(in the rows, 128 means zero)
Each row of numbers stands for one node and depends on some of the facts below. Use the named rows to name the rest.

Known rows:
flutrin: [116 114 134 118 134 138 124 114 114 132 129 140 122 119 133 147 129 124
 128 143 110 137 140 128 139 128 142 118 112  89 138 124 137 124 159 147
 111 120 126 129 138  94 119]
zotam: [136 124 140 128 139 110 125 133 129 129 122 112 129 133 121 112 119 123
 141 151 140 133 131 133 129 129 115 107 132 154 109 129 132 128 137  99
 156 128 104 125 111 143 133]
gridan: [140 140 126 125 119 128 118 129 132 148 123 140 123 129 129 115 126 127
 125 145 117 124  93 126 163 128 119 129 121 127 122 121 133 136 118 118
 126 125 119 134 140 134 123]
griplan: [123 130 129 126 117 128 147 122 116 121 124 132 124 131 134 155 144 133
 130 120 122 140 176 129  73 123 145 129 124  96 119 146 131 132 150 143
 101 124 133 126 130  94 125]
lugres: [109 111 131 129 131 133 140 118 100 164 129 149 124 133 127 164 149 129
 144 139 113 149 182 132  81 120 152 137 123  85 107 154 126 128 170 143
 101 124 116 116 139  85 121]
mekagok: [141 146 125 130 110 116 140 129 133 119 128 120 126 133 125 130 131 134
 127 122 125 128 118 126 114 128 117 133 129 137 123 128 138 139 113 122
 129 128 131 133 128 143 133]
brofor: [129 122 127 134 157 140 115 125 130 111 107 132 132 124 138 165 135 122
 136 101 126 134 165 133 118 126 152 104 117 107 139 157 104 113 127 140
 144 121 134 124 120 117 134]
netru: [143 147 127 130 111 115 141 130 133 117 133 116 127 132 123 129 129 135
 127 120 130 126 115 125 115 129 119 129 127 138 125 120 140 138 113 120
 131 129 132 131 124 141 134]
modeti: [119 121 123 133 124 130 131 125 129 143 124 135 133 135 122 112 119 132
 126 126 130 116 111 128 148 132 116 143 141 136 123 126 126 127 109 119
 135 135 124 125 134 141 126]
makur: [112 130 126 115 116 132 142 126 118 105 122 126 130 133 121 162 138 127
 122 144 112 141 181 128  86 120 139 132 122 116 130 143 119 130 154 156
 101 129 147 142 125  82 124]
flatrom: [138 134 128 131 126 121 128 132 127 145 142 126 127 129 118 123 128 130
 135 131 132 127 103 125 134 128 121 135 128 145 123 117 133 131 120 117
 135 130 124 124 126 142 132]
plivorel: [126 137 136 121 156 151 102 152 148  85 150 114 130 119 154  96 139 124
 107 139 179 123 184 130  81 128 157 114 136 139 158 121  98 113 172 152
  88 125 135 132 112  86 123]
pesa: [109 106 134 123 145 133 132 118 115 125 153 123 126 117 126 151 131 129
 134 138 124 141 149 126 109 130 139 131 121 111 149 122 139 120 167 153
 112 123 129 125 128 107 127]
keton: [137 133 128 131 126 121 128 132 127 145 142 126 128 129 118 123 128 130
 136 131 132 127 103 125 134 128 121 135 128 145 122 118 133 131 121 117
 136 131 123 124 126 142 132]
gogreflon: [136 110 130 127 139 120 119 134 131 113  89 123 129 122 141 122 111 114
 140 104 120 127 129 133 160 123 115 101 129 152 114 154 126 124 107  98
 165 130 130 120 109 154 131]
pliskal: [105 106 137 128 142 126 137 122 104 162  98 146 123 143 140 150 147 122
 145 170 113 159 224 141  65 117 144 123 132  90  87 189 119 129 189 126
 105 119  93 121 133  83 119]
grozu: [141 144 125 130 111 117 140 130 134 116 128 119 127 132 126 130 130 133
 126 119 125 128 116 125 117 129 117 131 127 138 126 127 139 138 111 122
 131 128 134 132 126 144 134]
ribrim: [145 144 132 125 118 124 121 127 128 148 132 135 124 130 120 114 127 129
 129 147 128 122  90 127 158 129 124 123 118 127 117 105 135 135 121 116
 132 126 116 129 135 126 125]
mato: [142 143 129 124 118 126 120 128 130 148 127 137 124 130 124 115 126 126
 126 146 120 125  92 126 163 128 121 126 120 127 119 115 132 135 120 117
 130 125 118 133 138 132 124]

There are 3 kinds of fact about the nodes: ξ, Θ, ζ.
(traklo, ξ, zotam); (simimim, ξ, pledil); (bunobe, ξ, dreflis); (riflol, ξ, flatrom)
(boflolek, ξ, breketrar); (modeti, ξ, stenik); (toko, ξ, mebro); (plepom, ξ, garus)
(daser, ξ, garus); (guruklam, ξ, lurar); (bakis, ξ, kluvatun); (klimetre, ξ, sudi)
(vidrur, ξ, stuguber); (trobra, ξ, klalel); (zoplolen, ξ, tigor); (pupum, ξ, keton)
(tokek, ξ, drates); (stetre, ξ, mima); (skepo, ξ, ribrim); (trivam, ξ, mima)
(gosa, ξ, dreflis); (makur, ξ, staplu); (grasketrer, ξ, netru); (brupel, ξ, mebro)
(kobak, ξ, kluvatun); (gogreflon, ξ, zotam); (trigrul, ξ, zotam); (garus, ξ, pledil)
(maflur, ξ, foplur); (voskel, ξ, breketrar); (foplur, ξ, staplu); (nizon, ξ, zotam)
(rukogru, ξ, ribrim); (brofor, ξ, pledil); (flaso, ξ, pledil); (brigresten, ξ, baflitror)
(purol, ξ, zukler); (vazil, ξ, mima); (norur, ξ, gradrum); (refi, ξ, zotam)
(skapes, ξ, pesa); (pliskal, ξ, zotam); (zoklom, ξ, staplu); (gridan, ξ, stuguber)
(pupe, ξ, mebro); (sudrik, ξ, stetre); (betri, ξ, drates); (stumak, ξ, baflitror)
(traklo, Θ, miskul); (golal, Θ, bodu); (plopla, Θ, plivorel); (plopla, Θ, miskul)
(griplan, Θ, mekagok); (griplan, Θ, mebro); (griplan, Θ, barem); (plepom, Θ, grasketrer)
(pesa, Θ, govik); (pesa, Θ, kluvatun); (klimetre, Θ, grasketrer); (patrevil, Θ, tutrefan)
(patrevil, Θ, govik); (lugres, Θ, pliskal); (klazol, Θ, plivorel); (klazol, Θ, klimetre)
(staplu, Θ, gogreflon); (bigra, Θ, grozu); (makur, Θ, renen); (nifen, Θ, stemor)
(nifen, Θ, pesa); (drazu, Θ, grasketrer); (drazu, Θ, patrevil); (renen, Θ, grasketrer)
(renen, Θ, kluvatun); (renen, Θ, mebro); (pledom, Θ, stemor); (pledom, Θ, pliskal)
(pledom, Θ, renen); (stegra, Θ, trivam); (brastu, Θ, sketen); (barem, Θ, pliskal)
(miskul, Θ, gogreflon); (vitak, Θ, skepo); (vitak, Θ, miskul); (tigor, Θ, renen)
(plivorel, Θ, grasketrer); (grumon, Θ, tutrefan); (brufos, Θ, grasketrer); (foplur, Θ, lugres)
(foplur, Θ, stumak); (flutrin, Θ, brigresten); (flutrin, Θ, pesa); (flutrin, Θ, lugres)
(brovok, Θ, vitak); (brofor, Θ, staplu); (brigresten, Θ, tutrefan); (skelos, Θ, tutrefan)
(skelos, Θ, gogreflon); (skelos, Θ, daplo); (refi, Θ, grasketrer); (refi, Θ, brofor)
(refi, Θ, dobus); (refi, Θ, kluvatun); (pliskal, Θ, mebro); (mavu, Θ, drazu)
(mavu, Θ, grasketrer); (mavu, Θ, miskul); (nufle, Θ, bodu); (nufle, Θ, mebro)
(stumak, Θ, daplo); (traklo, ζ, 729); (golal, ζ, 729); (gokluza, ζ, 729)
(plopla, ζ, 678); (simimim, ζ, 670); (bunobe, ζ, 670); (sudi, ζ, 678)
(riflol, ζ, 202); (boflolek, ζ, 729); (tutrefan, ζ, 729); (modeti, ζ, 729)
(daplo, ζ, 729); (griplan, ζ, 678); (toko, ζ, 202); (plepom, ζ, 670)
(daser, ζ, 729); (guruklam, ζ, 678); (bakis, ζ, 670); (govik, ζ, 670)
(klimetre, ζ, 670); (vidrur, ζ, 729); (trobra, ζ, 202); (patrevil, ζ, 202)
(zoplolen, ζ, 670); (pupum, ζ, 202); (staplu, ζ, 678); (bigra, ζ, 729)
(tokek, ζ, 202); (stetre, ζ, 678); (skepo, ζ, 729); (trivam, ζ, 670)
(gosa, ζ, 678); (makur, ζ, 678); (nifen, ζ, 678); (drazu, ζ, 670)
(renen, ζ, 729); (grasketrer, ζ, 678); (stegra, ζ, 670); (brastu, ζ, 670)
(brupel, ζ, 670); (kobak, ζ, 202); (barem, ζ, 202); (gogreflon, ζ, 670)
(miskul, ζ, 678); (trigrul, ζ, 670); (vitak, ζ, 729); (garus, ζ, 670)
(plivorel, ζ, 670); (ribrim, ζ, 202); (maflur, ζ, 202); (grumon, ζ, 678)
(netru, ζ, 678); (voskel, ζ, 202); (brufos, ζ, 729); (lurar, ζ, 202)
(foplur, ζ, 678); (nizon, ζ, 678); (flutrin, ζ, 202); (mozek, ζ, 678)
(rukogru, ζ, 678); (brovok, ζ, 729); (brofor, ζ, 670); (flaso, ζ, 678)
(stemor, ζ, 202); (brigresten, ζ, 729); (skelos, ζ, 670); (purol, ζ, 729)
(vazil, ζ, 678); (norur, ζ, 670); (sketen, ζ, 729); (refi, ζ, 678)
(zotam, ζ, 670); (skapes, ζ, 202); (nunuk, ζ, 670); (dobus, ζ, 729)
(pliskal, ζ, 670); (zoklom, ζ, 678); (gridan, ζ, 202); (mato, ζ, 202)
(bodu, ζ, 202); (pupe, ζ, 678); (mekagok, ζ, 678); (grozu, ζ, 678)
(mavu, ζ, 729); (nufle, ζ, 729); (sudrik, ζ, 729); (betri, ζ, 678)
(stumak, ζ, 678)

Rows to name:
No name comes twice in this set of rows, the named rows included.
[ 99  92 136 112 154 136 123 104 122 101 153 117 122 103 131 152 112 126
 120 162 101 141 119 124 161 139 126 119 107 102 187 104 162 117 175 170
 119 114 131 143 136 118 123]	patrevil
[119 126 134 123 121 137 132 115 102 169 116 159 120 136 129 154 149 127
 136 156 110 145 171 133 105 120 154 127 115  68 100 146 124 132 169 140
  96 120 109 123 148  69 114]	barem
[130 121 129 114 111 135 139 126 110  71 103 123 135 112 120 177 124 120
 134  62 120 119 155 127 133 116 151  96 107 119 129 119 117 119 110 139
 146 140 183 120 101  86 130]	staplu
[137 136 129 135 123 121 133 130 117 165 143 135 126 137 118 127 142 137
 140 147 136 129 123 128 108 125 128 143 128 131 107 127 136 136 134 116
 118 129 107 119 135 124 130]	mebro
[103  98 131 119 141 126 144 107 123  76 146 104 125 107 133 167 119 132
 122 125 106 141 142 124 118 136 125 123 115 112 181 120 164 122 156 167
 123 119 147 139 124 129 132]	grumon
[119 115 127 123 125 132 141 119 122  93 122 124 125 116 142 160 131 130
 127 100 115 134 157 127 107 126 136 122 119 105 147 139 142 127 136 149
 115 124 149 127 125 113 129]	stumak
[113 116 131 127 133 134 136 122 107 154 134 144 125 130 129 154 146 128
 139 139 121 145 175 130  85 121 149 137 125  95 114 148 123 126 166 142
 100 125 120 118 135  88 122]	pledom
[132 143 125 115 114 128 117 131 129 141 120 135 129 134 110 124 123 122
 121 168 107 127  98 126 172 123 116 130 118 143 120 117 119 135 122 127
 132 131 130 147 136 118 123]	maflur
[130 139 131 136 118 115 129 132 126 156 149 120 125 126 111 118 128 118
 127 114 129 144  96 127 128 129 134 131 136 130 112 105 122 130 129 124
 151 131 132 128 128 164 131]	mima
[131 145 121 120 106 119 137 133 133 109 122 117 132 136 111 140 126 129
 121 143 112 130 123 125 127 124 111 135 125 156 127 128 126 138 113 130
 132 133 145 148 124 132 132]	zoklom
[119 118 133 125 135 135 132 125 112 140 144 136 126 126 128 145 140 128
 137 131 132 138 163 128  93 124 149 131 124 105 125 131 124 123 163 141
 103 126 126 118 128  92 124]	tigor
[106  85 133 129 161 132 119 118 115  89 118 117 129 104 138 164 123 124
 130 113 118 133 151 135 146 128 140 106 113 121 164 133 146 115 142 149
 153 125 141 124 121 129 134]	skelos
[133 148 130 126 165 151 102 143 158  97 147 117 132 130 148 115 140 124
 113 140 164 132 179 127  80 132 154 115 132 126 159 138  84 111 162 155
  97 117 127 140 116  97 128]	plepom
[124 120 130 122 138 141 124 131 125 120 141 130 127 117 137 133 132 124
 131 111 137 130 151 125 112 125 145 125 126 118 139 127 118 118 147 142
 109 128 142 119 120 102 124]	klazol

The same nodes again, as new rows of numbers:
Named rows:
flutrin: [135 123 115 114 155 102 111 146 100  82 150  99 113 102  76 124 154 103
 163 102 135 121 165 144 105 152 111 165 187 154 103 134 148 123 140 123
 134 116 114  92  70 118 100 152]
klalel: [124 133 134 120 123 130 106 132 126 136 137 132 115 150 149 134 122 173
 120 134 126 132 141 130 130 136 122 128 124 123 146 128 123 100 129 116
 131 125 134 135 137 127 135 125]
nufle: [150  95 164  99 140  68 102 102 133 136  96 109 164 149 121 119 147 148
 147 106 153 145 157 152 143  98 128 148 163 141  63 142 120 136 120 141
 140 120 126 122  99 117 158 125]
bodu: [106 132 169 128 110 152 131 108  62 135 170 116 149 150 118 113 114 162
 179  99 146 114 149 165 112 111 122 129 106 119 154 127 120 162 111 112
 123 134 110 138 125 136 153 129]
brovok: [133 100 110 112 152 109 139 144 192 128  83 136 150 142 146 131 147 131
  91 164 113 152 114 104 134 149 120 123 142 127 102 135 156 120 123 139
 127 146 122 117 119 113 106 122]
traklo: [147 100 110 123 159  89 170 132 212 129 136 134 161 122 157 114 138  54
  95 170 108 156 129 100 132 154 121 121 122 143 122 120 179 125 123 144
 124 136 119 128 128  96 100 123]
staplu: [101 151 126 109 138 147 148 160 162  88  85 147 137  85 101 144  53  78
 117 140  98 128  77 100 104 149 136 124 117 107  90 118 114 134 121 140
 132 119 130 111 147 109 121 116]
boflolek: [142 105 131 130 134 113 136 106 125 145 102 138 148 150 154 134 144 153
 108 144 127 127 153 150 145 131 121 125 135 128  92 143 131 114 124 131
 122 141 121 134 133 131 144 127]
skapes: [114 129 144 120 133 153 130 137 107 133 146 129 124 146 125 129 146 150
 146 134 133 109 145 157 126 140 114 133 120 143 165 143 141 138 125 113
 119 135 125 135 100 139 122 131]
brupel: [138 134 111 150 118 140 118 100 110 142 148 139  93 113 151 137 165 137
 136 136 145 128 122 126 139 113 131 123 148 132 146 128 134 141 136 129
 127 141 144 134 125 147 105 123]
plepom: [137 118 108 120 125 125 136 138 203 127  58 122 132  98 115 101 145  98
 133 123 155 170  45  93 119 112 145 116 123 146 183 121 128 152 127 169
 137 145 141 107  94 135  93 110]
nizon: [142 148 146 137 130 116 148 129 141 135 163 135 126 135 144 129 118  47
 116 135 114 101 145 121 144 129 128 128  86 150 139 120 125 126 134 112
 124 104 155 162 142 115 142 136]
stegra: [136 130 120 119 126 127 102 115 138 144 133 136  86 122 133 138 150 140
 128 136 138 136 111 128 145 114 127 141 144 141 144 128 135 106 137 131
 129 131 159 134 115 142  93 111]
klimetre: [119 125 115 133 121 136 131 116 182 132 146 128 133  83 130 114 144 103
 140 144 149 166  59  79 118 109 149 108 129 127 168 118 144 187 121 153
 132 141 129 119 123 125  91 106]
riflol: [114 128 140 121 134 159 126 136 112 131 158 129 124 160 123 127 149 153
 144 134 139 109 143 154 122 138 114 134 117 145 175 143 140 142 124 109
 119 132 124 137 101 137 123 131]
pliskal: [149 137 143 156 107  90 147  62  62 135 235 110 125  69 129 103 113  55
 184  83 146 140 155 160 124  87 140 140 143 135 126  93 127 143 126 142
 130 115 133 142 146 127 115 132]
brigresten: [152 111  78 155 139  86 154 110  83 101 123 122 144  92 122 131 132 111
 121 120 108 129 175 150 114 159 126 131 185 122  51 128 142 109 138 143
 125 138  90 103 140 120 120 158]
breketrar: [122 135 139 124 124 134 102 135 122 134 140 131 113 151 153 134 118 176
 122 132 124 130 142 130 128 132 119 131 123 117 139 127 123  95 128 116
 133 123 134 134 136 126 134 120]
trigrul: [147 141 130 138 119 116 141  94 119 151 208 137  99 108 146 124 140  75
 138 134 128 132 140 142 143 113 130 133 116 145 163 107 150 104 132 131
 121 126 155 158 141 131  84 115]

Which node is each row?
No name comes twice in this set of rows, the named rows included.
[148 129 161 104 135  92  92 130 146 114  92 107 134 129  99 126 134 102
 146  91 155 115 138 117 139  93 139 152 143 152  77 136  95 165 132 123
 148  94 149 122  94 116 168 131]	griplan
[131  88 104 104 161  93 135 146 229 112  76 120 166 122 128 120 148 112
 100 157 124 169  95  77 128 144 127 127 153 134  98 133 158 150 121 153
 136 140 116  98 100  99 105 120]	mavu
[108 130 150 139 115 141 138 113  47 116 186 105 145 122 100 108 109 141
 183  89 140 119 152 163  98 119 123 129 128 114 139 120 124 158 118 121
 125 132  94 123 126 132 145 142]	stemor
[120 105 132 139 125 117 159 110 140 130 120 128 181 124 139 115 112 137
 121 132 125 153 114 119 119 124 132 104 124 100 100 122 132 156 113 147
 127 147  97 118 149 115 143 127]	dobus
[128 142 160 137 110 125 126 109  89 126 127 117 146 127 117 126  99 113
 148  88 142 105 136 130 130  96 141 130 107 116 100 122  86 169 124 121
 137 110 132 139 144 125 180 137]	mekagok
[123 137  91 170 107 131 151  99  62 112 176 126 111  59 116 121 112  98
 151 107 119 143 113 126 109 128 141 117 154  99 116  98 129 132 132 148
 124 142 108 110 165 136  97 136]	govik
[118 134 117 136 109 151 116 118  92 167 190 130 107 110  94 137 142 122
 123 133 114 144 123 134 155 102 149 124 128 119 168 124 131  93 136 130
 112 133 119 156 147 159 112 122]	trivam
[134 108 138 135 124 126 142 108 101 154 112 140 150 165 154 133 118 163
 109 139 113 125 153 159 144 128 118 121 121 109  98 133 131 100 122 126
 120 144 118 143 155 134 147 126]	sketen
[122 105 101 149 132 136 168 122 148 137 107 143 164 137 162 129 128 139
  97 163 112 140 118 116 128 148 128 100 119 110 112 132 148 141 119 140
 117 154 103 126 145 124 129 127]	skepo
[123 146  85 182 114 137 195 101 109 122 237 139 116  55 152 114 101  33
 135 146 100 143 110 106 108 149 136  99 113 108 175  80 163 126 129 142
 113 142 114 135 181 124  66 132]	gogreflon
[106 141 100 156 126 159 168 157 163 108 103 139 150 106 132 129  99  79
  96 151 106 126  74  58 110 148 143  94  87 103 144 113 131 175 125 132
 125 133 115 121 165 109 127 134]	miskul
[137 139 112 148 122 101 123 111  65 106 169 112 120  84 116 123 106 133
 154  95 127 127 173 158 105 135 131 138 167 120  99 120 113 113 133 129
 134 118 104 113 147 125 140 156]	lugres
[126 135 162  85 136 100 124 132 175 106  94 127 154  78  80 127  83  76
 160 112 149 127  99 130 112 101 154 140 130 149  82 142  91 190 122 141
 142 103 135 123 100 112 164 118]	makur

